Below is a small trained network, with its code and all its weights. Each question gives an input and a target symbol and asks what happens when units are switched off, that is, made to give their printed mean instead of their output.

import numpy as np


def w(rows, s, z=0):
    codes = np.array(rows[::2]) - 128.0
    scale = np.full(codes.shape[1], s)
    scale[-1] = z or s
    return codes * scale


def norm(h):
    return h / np.sqrt((h * h).mean(-1, keepdims=True) + 1e-5)


def f(y):
    return y / 2 * (1 + np.tanh(0.7978845608 * (y + 0.044715 * y**3)))


def softmax(a):
    e = np.exp(a - a.max(-1, keepdims=True))
    return e / e.sum(-1, keepdims=True)


def log_softmax(a):
    a = a - a.max(-1, keepdims=True)
    return a - np.log(np.exp(a).sum(-1, keepdims=True))


def net(x, mask):
    ids = ['ΛΩαβδεζηθστφψ'.index(c) for c in x.split()]
    T = len(ids)
    res = E[ids] + P[:T]
    r = norm(res)
    for j in range(3):
        rows = slice(2 * j, 2 * j + 2)
        q, k, v = (r @ M[0][rows].T for M in (Q, K, V))
        z = softmax(np.where(np.tri(T) > 0, q @ k.T / 2**0.5, -1e9)) @ v
        o = O[0][rows]
        res = res + np.where(mask[j], z, o[:, -1]) @ o[:, :-1]
    y = f(norm(res) @ A[0][:, :-1].T + A[0][:, -1])
    res = res + np.where(mask[3:27], y, B[0][:, -1]) @ B[0][:, :-1]
    return log_softmax(norm(res)[-1] @ U[:, :-1].T + U[:, -1])


Q, K, V, O, A, B = {}, {}, {}, {}, {}, {}
E = w([
[80,201,138,137,143,110,109,182],'Λ',
[111,46,64,122,101,1,96,95],'Ω',
[104,137,66,118,197,101,111,93],'α',
[102,128,129,80,153,142,91,176],'β',
[167,225,41,101,143,109,111,73],'δ',
[173,185,114,159,93,92,118,184],'ε',
[129,123,116,72,7,100,173,89],'ζ',
[112,58,163,219,121,61,122,142],'η',
[168,182,142,158,60,89,127,215],'θ',
[132,131,189,77,140,45,78,37],'σ',
[140,196,142,102,199,123,170,146],'τ',
[108,45,58,132,136,137,58,207],'φ',
[79,100,132,120,156,109,241,167],'ψ',
],0.0089)
P = w([
[8,253,81,189,77,99,55,168],'0',
[37,230,99,153,90,102,77,173],'1',
[70,215,116,139,94,105,95,187],'2',
[103,197,108,128,113,103,102,192],'3',
[130,175,117,114,130,91,123,193],'4',
[176,159,118,106,153,98,142,186],'5',
[189,143,121,93,157,95,150,201],'6',
[202,123,120,75,170,86,173,204],'7',
],0.005)
Q[0] = w([
[155,138,178,176,92,182,112,87],'h1',
[117,111,149,205,160,254,171,110],'h1',
[132,100,127,145,110,215,142,84],'h2',
[100,55,155,186,108,160,59,5],'h2',
[125,153,74,73,139,104,143,191],'h3',
[98,107,134,151,165,236,125,114],'h3',
],0.0094)
K[0] = w([
[21,148,73,105,148,123,82,169],'h1',
[68,123,60,148,87,152,28,116],'h1',
[32,173,88,229,135,143,152,168],'h2',
[65,218,115,178,189,206,108,195],'h2',
[191,66,181,150,113,117,153,94],'h3',
[79,253,111,146,97,75,89,97],'h3',
],0.0075)
V[0] = w([
[84,93,139,126,54,82,97,106],'h1',
[28,95,127,86,182,121,172,120],'h1',
[153,130,182,128,191,47,78,98],'h2',
[117,56,76,209,143,102,90,159],'h2',
[83,142,202,253,145,116,144,136],'h3',
[100,132,175,64,108,69,237,96],'h3',
],0.0063)
O[0] = w([
[209,16,64,121,126,191,163,67,222],'h1',
[48,64,155,51,214,155,230,131,124],'h1',
[62,22,200,115,4,127,117,70,252],'h2',
[167,68,144,2,83,7,175,200,52],'h2',
[213,88,210,210,178,45,187,116,127],'h3',
[65,166,59,213,38,83,226,141,214],'h3',
],0.0048,0.0031)
A[0] = w([
[145,147,87,177,131,156,177,36,102],'n1',
[160,128,121,66,74,138,154,161,94],'n2',
[172,106,119,74,116,60,165,134,96],'n3',
[78,40,124,82,179,182,212,126,152],'n4',
[89,55,170,150,103,124,131,167,121],'n5',
[121,156,193,118,103,140,27,164,121],'n6',
[144,88,76,63,109,168,90,108,95],'n7',
[138,151,87,237,134,87,87,150,111],'n8',
[113,167,105,87,103,184,147,184,73],'n9',
[158,44,250,189,212,163,157,220,53],'n10',
[102,145,124,163,135,57,42,104,37],'n11',
[31,156,88,123,61,191,179,107,125],'n12',
[212,79,124,137,54,115,193,47,127],'n13',
[111,81,38,112,95,58,106,168,4],'n14',
[255,68,58,135,102,212,86,119,178],'n15',
[91,172,214,103,88,119,114,221,119],'n16',
[158,217,240,54,76,139,172,11,185],'n17',
[114,158,143,147,83,117,166,173,85],'n18',
[220,154,90,115,66,129,140,81,127],'n19',
[70,139,98,100,188,92,115,38,99],'n20',
[200,65,163,95,73,155,35,48,134],'n21',
[181,246,166,50,134,163,215,53,150],'n22',
[64,157,141,110,73,242,73,126,87],'n23',
[112,164,101,166,48,154,172,84,54],'n24',
],0.0059,0.0034)
B[0] = w([
[146,114,191,146,180,109,134,105,159],'n1',
[104,127,56,114,128,140,119,121,141],'n2',
[98,168,122,134,173,141,70,177,151],'n3',
[90,55,105,146,154,141,174,103,160],'n4',
[112,129,195,133,115,109,68,128,170],'n5',
[154,92,156,102,137,168,193,62,173],'n6',
[150,103,107,143,151,159,160,113,145],'n7',
[143,96,149,84,127,167,181,143,195],'n8',
[136,157,85,180,149,200,106,133,145],'n9',
[185,156,159,156,204,55,85,111,134],'n10',
[139,182,126,107,86,130,222,87,154],'n11',
[130,110,177,154,173,227,111,140,252],'n12',
[182,140,62,139,209,108,166,57,206],'n13',
[69,188,140,141,82,175,138,188,159],'n14',
[128,30,126,119,146,136,129,201,175],'n15',
[135,75,153,95,129,183,150,96,192],'n16',
[70,149,140,253,119,164,82,165,232],'n17',
[119,105,106,160,74,156,121,119,161],'n18',
[173,56,86,147,163,137,115,109,185],'n19',
[154,86,85,82,97,137,132,66,162],'n20',
[141,105,127,124,103,229,96,154,208],'n21',
[48,73,128,211,119,99,72,228,172],'n22',
[189,120,162,170,164,122,81,107,166],'n23',
[157,125,158,182,153,138,171,122,190],'n24',
],0.0057,0.0037)
U = w([
[116,133,171,110,153,134,254,114,2],'Λ',
[94,60,93,98,71,101,96,198,51],'Ω',
[109,117,62,88,90,86,140,75,86],'α',
[127,108,101,46,205,159,148,58,101],'β',
[118,179,114,135,106,124,25,40,182],'δ',
[218,157,142,118,46,134,136,148,32],'ε',
[160,160,36,187,155,176,134,146,209],'ζ',
[195,86,166,167,181,35,113,137,73],'η',
[230,153,123,136,61,124,145,157,109],'θ',
[137,66,144,202,91,181,112,71,238],'σ',
[92,228,216,137,114,132,113,152,241],'τ',
[145,79,151,81,192,180,45,180,137],'φ',
[38,122,162,182,153,99,177,174,67],'ψ',
],0.0087,0.0021)

Each question gives the input, a string of symbols that net reads in full, and the target symbol t.
The units are the heads (2 rows each of Q, K, V and O) and the neurons (one row each of A and B). Each row of codes is followed by its name. A weight is (code - 128) times the scale printed after its matrix; where a second scale follows, it is the last column's (O, A, B and U).
mask holds one flag per unit, heads first, then neurons. A switched-off unit (its flag False) gives its mean, the last column of its rows in O or B, instead of its output. The means were averaged over made-up inputs and are rounded, as every weight is.
A unit's drop is (log p(t) with every unit on - log p(t) with that unit switched off) / (log p(t) with every unit on - log p(t) with every unit switched off).
The circuit of an input: a set's keep is (log p(t) with only the set's units on - log p(t) with every unit switched off) / (log p(t) with every unit on - log p(t) with every unit switched off). Starting from the 12 units with the biggest drops (on a tie, the unit counted first), units are removed one at a time, each time the one whose removal leaves the highest keep (on an exact tie, the one counted first), for as long as the keep stays at least 0.8.
circuit, biggest first: the units of the circuit, biggest drop first
top k neurons: the k neurons with the biggest drops, biggest first
heads that matter: for each layer, one digit per head in row order, 1 if its drop is at least 0.15 and else 0, layers parted by /
drop when u is switched off: that unit's drop, to one decimal
input Λ θ ζ η ε δ δ, target η: heads that matter : 001
input β δ Λ τ, target τ: heads that matter : 100
input σ Λ ε σ ζ σ ε θ, target σ: heads that matter : 010
input τ β ζ, target ζ: heads that matter : 010
input θ Ω ε β Ω Ω, target Ω: circuit, biggest first : h2, n14
input β β β, target β: top 2 neurons : n6, n17
input ε ψ θ Ω Ω β, target Ω: circuit, biggest first : h2
input δ ζ β, target ζ: heads that matter : 010
input ζ ε η τ δ δ η, target η: circuit, biggest first : h3, n10
input φ τ ζ ζ β σ α, target σ: heads that matter : 011
input δ ψ δ ζ Λ α φ ε, target φ: heads that matter : 001
input α β τ Ω α φ, target Ω: heads that matter : 010
input δ τ β τ δ, target τ: heads that matter : 100
input τ ζ ζ α α η η θ, target η: heads that matter : 001
input β τ η τ, target η: circuit, biggest first : h3
input Ω ζ φ ζ θ α α η, target η: heads that matter : 000
input θ β Ω ζ ε σ β, target σ: drop when h2 is switched off : 0.9
input τ ζ ζ β, target ζ: drop when h2 is switched off : 0.5
input ε τ Λ θ β α, target α: drop when n1 is switched off : 0.0
input δ ε ε α σ φ δ, target σ: circuit, biggest first : h2
